Here is a tiny trained network, its code and every weight. The questions are about switching its units off for an input and a class, where a switched-off unit gives its printed mean instead of its output.

import numpy as np


def w(rows, s, z=0):
    codes = np.array(rows[::2]) - 128.0
    scale = np.full(codes.shape[1], s)
    scale[-1] = z or s
    return codes * scale


def f(y):
    return y / 2 * (1 + np.tanh(0.7978845608 * (y + 0.044715 * y**3)))


def log_softmax(a):
    a = a - a.max(-1, keepdims=True)
    return a - np.log(np.exp(a).sum(-1, keepdims=True))


def net(x, mask):
    res = np.array(x, float).reshape(1, 4) / 4 @ E
    y = f(res @ A[0][:, :-1].T + A[0][:, -1])
    res = res + np.where(mask, y, B[0][:, -1]) @ B[0][:, :-1]
    return log_softmax(res[-1] @ U[:, :-1].T + U[:, -1])


A, B = {}, {}
E = w([
[116,120,181,107,116,152],'x0',
[18,109,101,221,202,184],'x1',
[147,120,150,103,55,84],'x2',
[88,255,203,89,212,40],'x3',
],0.0096)
A[0] = w([
[206,2,82,148,70,103,212],'neuron 0',
[101,2,34,132,22,229,255],'neuron 1',
[185,167,165,85,38,44,217],'neuron 2',
[96,209,151,144,155,116,132],'neuron 3',
[67,103,130,176,219,206,224],'neuron 4',
[122,60,61,130,46,135,229],'neuron 5',
[175,201,183,75,210,67,209],'neuron 6',
[158,230,222,105,171,11,216],'neuron 7',
[88,228,170,113,111,168,138],'neuron 8',
[26,76,87,177,214,239,220],'neuron 9',
[217,16,72,131,13,109,203],'neuron 10',
[103,89,85,172,217,227,206],'neuron 11',
[223,156,136,59,169,146,96],'neuron 12',
],0.0079,0.0044)
B[0] = w([
[187,190,112,103,167,243,203],'neuron 0',
[178,119,58,206,128,222,252],'neuron 1',
[105,242,146,38,140,133,197],'neuron 2',
[41,184,162,104,99,70,168],'neuron 3',
[59,33,136,176,150,51,212],'neuron 4',
[193,185,66,158,132,255,192],'neuron 5',
[55,192,160,62,67,30,213],'neuron 6',
[111,173,226,45,104,3,236],'neuron 7',
[58,95,107,85,151,84,159],'neuron 8',
[68,39,95,236,180,26,239],'neuron 9',
[202,198,125,87,142,236,215],'neuron 10',
[74,63,59,227,144,109,211],'neuron 11',
[166,127,124,131,92,124,154],'neuron 12',
],0.0068,0.015)
U = w([
[242,107,96,93,127,255,42],'0',
[88,30,86,252,137,143,34],'1',
[142,170,194,8,87,67,252],'2',
],0.0087,0.0018)

Each question gives the input, the list of numbers given to net, and the class t.
The units are the neurons (one row each of A and B). Each row of codes is followed by its name. A weight is (code - 128) times the scale printed after its matrix; where a second scale follows, it is the last column's (A, B and U).
mask holds one flag per neuron, in row order. A switched-off neuron (its flag False) gives its mean, the last column of its row in B, instead of its output. The means were averaged over made-up inputs and are rounded, as every weight is.
A unit's drop is (log p(t) with every unit on - log p(t) with that unit switched off) / (log p(t) with every unit on - log p(t) with every unit switched off).
unit that matters most: the unit with the biggest drop
k most important neurons: the k neurons with the biggest drops, biggest first
drop of u: that unit's drop, to one decimal
input [-1,1,-5,4], class 2: unit that matters most -> neuron 1
input [-7,0,-1,1], class 2: 2 most important neurons -> neuron 1; neuron 9
input [4,4,3,3], class 2: 3 most important neurons -> neuron 1; neuron 11; neuron 9
input [-1,4,-6,8], class 2: 2 most important neurons -> neuron 7; neuron 6
input [3,7,4,6], class 2: 2 most important neurons -> neuron 1; neuron 7
input [4,-2,1,-1], class 0: 2 most important neurons -> neuron 7; neuron 6
input [3,-1,-4,-5], class 0: 2 most important neurons -> neuron 10; neuron 0
input [-7,8,2,8], class 2: 4 most important neurons -> neuron 7; neuron 1; neuron 6; neuron 3
input [6,-6,-3,-2], class 0: drop of neuron 7 -> 0.1
input [-3,1,-2,3], class 2: drop of neuron 1 -> 0.2
